Below is a small trained network, with its code and all its weights. Each question gives an input and a class and asks what happens when units are switched off, that is, made to give their printed mean instead of their output.

import numpy as np


def w(rows, s, z=0):
    codes = np.array(rows[::2]) - 128.0
    scale = np.full(codes.shape[1], s)
    scale[-1] = z or s
    return codes * scale


def norm(h):
    return h / np.sqrt((h * h).mean(-1, keepdims=True) + 1e-5)


def f(y):
    return np.maximum(y, 0)


def log_softmax(a):
    a = a - a.max(-1, keepdims=True)
    return a - np.log(np.exp(a).sum(-1, keepdims=True))


def net(x, mask):
    res = np.array(x, float).reshape(1, 3) / 4 @ E
    u = 0
    for l in range(2):
        y = f(norm(res) @ A[l][:, :-1].T + A[l][:, -1])
        res = res + np.where(mask[u : u + 4], y, B[l][:, -1]) @ B[l][:, :-1]
        u += 4
    return log_softmax(norm(res)[-1] @ U[:, :-1].T + U[:, -1])


A, B = {}, {}
E = w([
[141,130,150,173,116,108,131,168,154,223,109,100],'x0',
[110,165,212,3,97,87,37,157,134,157,131,169],'x1',
[79,68,216,204,254,41,158,106,80,88,82,187],'x2',
],0.011)
A[0] = w([
[159,127,121,179,126,99,138,206,173,255,94,55,55],'0.n1',
[94,99,148,155,155,102,160,141,124,113,153,136,148],'0.n2',
[155,110,68,241,149,211,219,92,185,114,152,148,1],'0.n3',
[112,150,59,77,130,180,124,66,101,30,147,156,115],'0.n4',
],0.0098,0.0083)
B[0] = w([
[92,115,187,214,91,161,60,27,87,116,165,218,246],'0.n1',
[176,111,133,157,52,206,126,92,135,116,105,216,224],'0.n2',
[116,105,90,140,46,33,151,217,2,46,126,33,255],'0.n3',
[122,115,193,203,100,167,66,33,81,138,155,213,249],'0.n4',
],0.0099,0.0074)
A[1] = w([
[110,121,194,57,118,137,70,139,101,138,147,144,254],'1.n1',
[167,163,2,163,78,227,135,71,131,140,194,46,105],'1.n2',
[96,58,161,218,230,103,202,106,138,72,93,121,27],'1.n3',
[173,85,140,206,64,173,119,130,101,74,117,200,9],'1.n4',
],0.01,0.0024)
B[1] = w([
[170,66,90,201,152,96,213,164,95,87,110,40,215],'1.n1',
[165,65,243,77,245,64,139,132,193,133,64,166,191],'1.n2',
[204,90,207,22,147,80,63,114,217,100,133,123,182],'1.n3',
[83,209,82,90,124,191,133,164,148,230,154,96,254],'1.n4',
],0.011,0.016)
U = w([
[145,76,147,130,96,76,133,170,53,103,140,68,154],'0',
[175,109,192,54,181,148,112,144,197,170,125,155,111],'1',
[116,95,200,193,75,168,71,66,62,156,158,206,134],'2',
[66,183,2,159,144,181,180,153,97,186,140,105,254],'3',
[71,176,56,150,131,98,122,101,188,79,116,178,62],'4',
[89,189,27,132,174,82,119,85,151,102,121,168,59],'5',
[60,127,63,157,143,99,106,83,158,91,124,177,54],'6',
[38,187,79,127,147,114,145,102,180,75,119,154,68],'7',
],0.014,0.0085)

Each question gives the input, the list of numbers given to net, and the class t.
The units are the neurons (one row each of A and B). Each row of codes is followed by its name. A weight is (code - 128) times the scale printed after its matrix; where a second scale follows, it is the last column's (A, B and U).
mask holds one flag per neuron, layer by layer. A switched-off neuron (its flag False) gives its mean, the last column of its row in B, instead of its output. The means were averaged over made-up inputs and are rounded, as every weight is.
A unit's drop is (log p(t) with every unit on - log p(t) with that unit switched off) / (log p(t) with every unit on - log p(t) with every unit switched off).
The circuit of an input: a set's keep is (log p(t) with only the set's units on - log p(t) with every unit switched off) / (log p(t) with every unit on - log p(t) with every unit switched off). Starting from all 8 units, units are removed one at a time, each time the one whose removal leaves the highest keep (on an exact tie, the one counted first), for as long as the keep stays at least 0.8.
circuit, biggest first: the units of the circuit, biggest drop first
unit that matters most: the unit with the biggest drop
k most important neurons: the k neurons with the biggest drops, biggest first
top k neurons in layer l: the k neurons of layer l with the biggest drops, biggest first
input [-5,-4,-5], class 1: top 2 neurons in layer 0	[0.n1; 0.n2]
input [3,2,2], class 3: top 3 neurons in layer 1	[1.n4; 1.n2; 1.n3]
input [7,4,-5], class 2: circuit, biggest first	[0.n1]
input [7,-3,-6], class 2: 2 most important neurons	[0.n1; 1.n3]
input [5,8,-7], class 0: 4 most important neurons	[1.n4; 1.n1; 1.n3; 0.n2]
input [-7,8,7], class 0: 2 most important neurons	[1.n1; 0.n1]
input [-8,-3,-7], class 2: 2 most important neurons	[0.n4; 1.n3]
input [3,-1,1], class 3: top 2 neurons in layer 0	[0.n4; 0.n2]
input [7,4,0], class 2: 2 most important neurons	[0.n1; 0.n3]
input [8,-2,-7], class 2: 3 most important neurons	[0.n1; 1.n3; 1.n1]
input [4,6,4], class 0: top 2 neurons in layer 1	[1.n4; 1.n1]
input [-5,7,7], class 0: 3 most important neurons	[1.n1; 1.n2; 0.n1]
input [3,1,-3], class 3: top 3 neurons in layer 1	[1.n3; 1.n4; 1.n1]
input [-3,-1,5], class 1: 2 most important neurons	[1.n3; 0.n1]
input [4,5,7], class 1: 2 most important neurons	[0.n3; 1.n3]
input [2,-8,0], class 0: circuit, biggest first	[0.n3]
input [6,3,-4], class 2: 2 most important neurons	[0.n1; 0.n3]
input [-8,8,5], class 0: 3 most important neurons	[1.n1; 0.n1; 1.n2]
input [-6,-8,2], class 0: 2 most important neurons	[0.n3; 0.n1]
input [4,-6,-3], class 0: 2 most important neurons	[0.n3; 1.n2]
input [7,-7,8], class 1: 2 most important neurons	[1.n3; 1.n1]
input [-3,4,7], class 1: unit that matters most	0.n3
input [8,-3,8], class 1: top 2 neurons in layer 1	[1.n3; 1.n4]
input [-1,-3,-4], class 1: top 2 neurons in layer 0	[0.n1; 0.n4]
input [5,3,1], class 2: top 2 neurons in layer 0	[0.n1; 0.n3]
input [2,-4,-4], class 0: top 2 neurons in layer 0	[0.n3; 0.n4]
input [-1,5,6], class 1: top 2 neurons in layer 0	[0.n3; 0.n2]
input [0,6,0], class 0: unit that matters most	1.n4
